Below is a small trained network, with its code and all its weights. Each question gives an input and a target symbol and asks what happens when units are switched off, that is, made to give their printed mean instead of their output.

import numpy as np


def w(rows, s, z=0):
    codes = np.array(rows[::2]) - 128.0
    scale = np.full(codes.shape[1], s)
    scale[-1] = z or s
    return codes * scale


def f(y):
    return np.maximum(y, 0)


def softmax(a):
    e = np.exp(a - a.max(-1, keepdims=True))
    return e / e.sum(-1, keepdims=True)


def log_softmax(a):
    a = a - a.max(-1, keepdims=True)
    return a - np.log(np.exp(a).sum(-1, keepdims=True))


def net(x, mask):
    ids = ['αγδεζσφψω'.index(c) for c in x.split()]
    T = len(ids)
    res = E[ids] + P[:T]
    u = 0
    for l in range(2):
        r = res
        for j in range(2):
            rows = slice(2 * j, 2 * j + 2)
            q, k, v = (r @ M[l][rows].T for M in (Q, K, V))
            z = softmax(np.where(np.tri(T) > 0, q @ k.T / 2**0.5, -1e9)) @ v
            o = O[l][rows]
            res = res + np.where(mask[u + j], z, o[:, -1]) @ o[:, :-1]
        u += 2
        y = f(res @ A[l][:, :-1].T + A[l][:, -1])
        res = res + np.where(mask[u : u + 16], y, B[l][:, -1]) @ B[l][:, :-1]
        u += 16
    return log_softmax(res[-1] @ U[:, :-1].T + U[:, -1])


Q, K, V, O, A, B = {}, {}, {}, {}, {}, {}
E = w([
[89,145,81,248],'α',
[190,157,112,12],'γ',
[19,7,130,131],'δ',
[116,147,56,92],'ε',
[146,83,198,144],'ζ',
[146,112,170,74],'σ',
[98,151,114,192],'φ',
[78,172,112,148],'ψ',
[174,66,192,104],'ω',
],0.017)
P = w([
[147,70,137,111],'0',
[74,166,26,52],'1',
[89,135,24,84],'2',
[134,107,45,143],'3',
[159,88,86,99],'4',
[171,69,105,114],'5',
[202,51,127,148],'6',
[165,149,98,171],'7',
[212,77,145,190],'8',
[254,63,182,209],'9',
[107,175,134,72],'10',
[110,165,110,116],'11',
[125,164,107,128],'12',
[222,37,153,223],'13',
],0.0052)
Q[0] = w([
[9,47,152,152],'L0H1',
[87,51,144,123],'L0H1',
[195,90,95,130],'L0H2',
[155,54,189,53],'L0H2',
],0.011)
K[0] = w([
[52,61,117,141],'L0H1',
[43,165,115,174],'L0H1',
[243,176,2,50],'L0H2',
[103,99,93,127],'L0H2',
],0.0065)
V[0] = w([
[148,175,91,127],'L0H1',
[254,128,104,142],'L0H1',
[234,55,113,186],'L0H2',
[143,95,62,198],'L0H2',
],0.0091)
O[0] = w([
[179,228,100,163,98],'L0H1',
[157,14,43,62,4],'L0H1',
[127,1,157,150,52],'L0H2',
[150,86,124,124,159],'L0H2',
],0.0084,0.0036)
A[0] = w([
[107,203,86,214,67],'L0N1',
[198,155,186,91,230],'L0N2',
[192,71,2,66,252],'L0N3',
[126,134,7,105,151],'L0N4',
[197,105,134,153,141],'L0N5',
[71,188,112,76,165],'L0N6',
[200,105,94,199,79],'L0N7',
[123,93,159,161,87],'L0N8',
[17,123,166,77,156],'L0N9',
[92,57,138,204,184],'L0N10',
[194,94,202,147,168],'L0N11',
[164,153,25,54,198],'L0N12',
[10,192,237,129,154],'L0N13',
[203,187,172,189,115],'L0N14',
[92,92,24,141,107],'L0N15',
[141,141,155,191,203],'L0N16',
],0.0085,0.0035)
B[0] = w([
[149,101,75,66,208],'L0N1',
[175,199,68,105,179],'L0N2',
[104,59,88,140,182],'L0N3',
[148,42,142,129,172],'L0N4',
[30,95,150,131,142],'L0N5',
[129,76,161,198,196],'L0N6',
[185,162,81,190,140],'L0N7',
[160,192,100,255,146],'L0N8',
[81,165,148,204,191],'L0N9',
[24,222,130,143,187],'L0N10',
[58,159,81,33,161],'L0N11',
[123,37,38,164,189],'L0N12',
[208,155,105,111,254],'L0N13',
[144,81,123,81,168],'L0N14',
[96,120,224,157,149],'L0N15',
[163,230,54,111,185],'L0N16',
],0.0057,0.0087)
Q[1] = w([
[107,129,195,115],'L1H1',
[202,91,174,52],'L1H1',
[108,153,82,60],'L1H2',
[77,60,254,62],'L1H2',
],0.0081)
K[1] = w([
[145,162,129,151],'L1H1',
[130,141,101,105],'L1H1',
[54,127,2,55],'L1H2',
[140,139,117,223],'L1H2',
],0.0081)
V[1] = w([
[132,189,200,2],'L1H1',
[118,186,100,228],'L1H1',
[80,235,142,242],'L1H2',
[31,106,125,175],'L1H2',
],0.0089)
O[1] = w([
[73,201,95,200,2],'L1H1',
[195,58,177,190,237],'L1H1',
[121,153,54,254,52],'L1H2',
[133,124,137,194,130],'L1H2',
],0.0085,0.0073)
A[1] = w([
[156,129,168,196,196],'L1N1',
[98,53,117,127,119],'L1N2',
[41,177,174,143,42],'L1N3',
[188,214,60,191,63],'L1N4',
[149,129,137,92,195],'L1N5',
[143,40,82,172,70],'L1N6',
[61,220,102,104,192],'L1N7',
[110,130,170,175,106],'L1N8',
[174,56,55,105,253],'L1N9',
[58,58,254,181,197],'L1N10',
[128,151,89,162,65],'L1N11',
[88,127,95,141,48],'L1N12',
[137,161,129,30,133],'L1N13',
[180,86,86,113,102],'L1N14',
[67,160,49,150,63],'L1N15',
[82,84,250,114,166],'L1N16',
],0.0087,0.0041)
B[1] = w([
[118,134,104,120,215],'L1N1',
[89,91,253,120,170],'L1N2',
[143,131,136,204,146],'L1N3',
[160,149,185,103,219],'L1N4',
[133,108,48,156,206],'L1N5',
[120,122,171,127,185],'L1N6',
[79,163,6,100,144],'L1N7',
[79,142,185,156,169],'L1N8',
[101,158,97,194,252],'L1N9',
[123,181,25,107,191],'L1N10',
[101,152,201,78,164],'L1N11',
[149,135,120,114,137],'L1N12',
[106,133,88,95,253],'L1N13',
[218,107,125,135,190],'L1N14',
[208,168,137,80,155],'L1N15',
[111,156,198,241,202],'L1N16',
],0.0066,0.011)
U = w([
[157,42,129,223,161],'α',
[99,176,171,101,21],'γ',
[186,179,189,156,71],'δ',
[196,125,39,132,133],'ε',
[54,182,76,209,116],'ζ',
[99,226,20,122,253],'σ',
[165,157,98,171,126],'φ',
[215,254,66,110,208],'ψ',
[60,147,107,159,141],'ω',
],0.0082,0.0036)

Each question gives the input, a string of symbols that net reads in full, and the target symbol t.
The units are the heads (2 rows each of Q, K, V and O) and the neurons (one row each of A and B). Each row of codes is followed by its name. A weight is (code - 128) times the scale printed after its matrix; where a second scale follows, it is the last column's (O, A, B and U).
mask holds one flag per unit, layer by layer, with each layer's heads first. A switched-off unit (its flag False) gives its mean, the last column of its rows in O or B, instead of its output. The means were averaged over made-up inputs and are rounded, as every weight is.
A unit's drop is (log p(t) with every unit on - log p(t) with that unit switched off) / (log p(t) with every unit on - log p(t) with every unit switched off).
The circuit of an input: a set's keep is (log p(t) with only the set's units on - log p(t) with every unit switched off) / (log p(t) with every unit on - log p(t) with every unit switched off). Starting from the 12 units with the biggest drops (on a tie, the unit counted first), units are removed one at a time, each time the one whose removal leaves the highest keep (on an exact tie, the one counted first), for as long as the keep stays at least 0.8.
circuit, biggest first: the units of the circuit, biggest drop first
top k neurons: the k neurons with the biggest drops, biggest first
k most important neurons of layer l: the k neurons of layer l with the biggest drops, biggest first
heads that matter: for each layer, one digit per head in row order, 1 if its drop is at least 0.15 and else 0, layers parted by /
input σ ω ζ σ ψ ψ ε γ ψ ε σ ψ ψ α, target σ: circuit, biggest first	(L1H1; L0N10; L0N16; L1N7)
input γ δ σ, target γ: top 2 neurons	(L0N2; L0N12)
input σ φ ψ σ σ ψ ψ γ γ σ σ ε ψ ψ, target σ: circuit, biggest first	(L1H1; L1N7; L0N16)
input ω α ε ψ σ ψ ψ ψ ψ ω, target ψ: circuit, biggest first	(L0N2; L0N11)
input δ ψ α, target δ: heads that matter	10 / 11
input ε ψ ψ σ α, target ψ: heads that matter	00 / 00
input γ ψ δ ψ ψ σ σ γ γ γ ω, target γ: top 2 neurons	(L0N12; L0N3)
input γ δ ψ ζ, target γ: heads that matter	10 / 01
input α ε φ ψ, target α: heads that matter	01 / 10
input δ ψ ζ ψ ω, target ψ: top 3 neurons	(L0N2; L0N11; L0N12)
input ψ ψ ψ δ ψ δ ζ δ α, target δ: 3 most important neurons of layer 0	(L0N9; L0N8; L0N10)
input ψ δ ψ, target ψ: 3 most important neurons of layer 0	(L0N13; L0N1; L0N12)
input δ δ φ, target δ: 2 most important neurons of layer 1	(L1N4; L1N11)
input α ε ψ ψ ψ, target ε: heads that matter	11 / 10
input δ ψ ψ ψ σ φ, target ψ: heads that matter	11 / 01
input γ σ ψ, target γ: 4 most important neurons of layer 0	(L0N12; L0N6; L0N3; L0N4)
input σ ω ψ ψ ψ σ ψ φ ω, target σ: top 2 neurons	(L0N11; L0N2)
input δ δ ω, target δ: top neuron	(L1N4)
input ω ε ψ σ σ σ ψ δ ψ ψ φ δ, target ζ: 2 most important neurons of layer 0	(L0N9; L0N10)
input ψ ψ δ ψ ζ ψ ζ, target ψ: most important neuron of layer 0	(L0N11)
input δ δ ζ ψ, target δ: 2 most important neurons of layer 1	(L1N4; L1N11)
input φ ψ ψ γ ψ ψ ω σ ε ω σ ψ ψ φ, target σ: heads that matter	00 / 11
input σ ψ ω, target σ: heads that matter	00 / 10
input α ψ ε ε ε ψ ψ, target ε: heads that matter	10 / 10
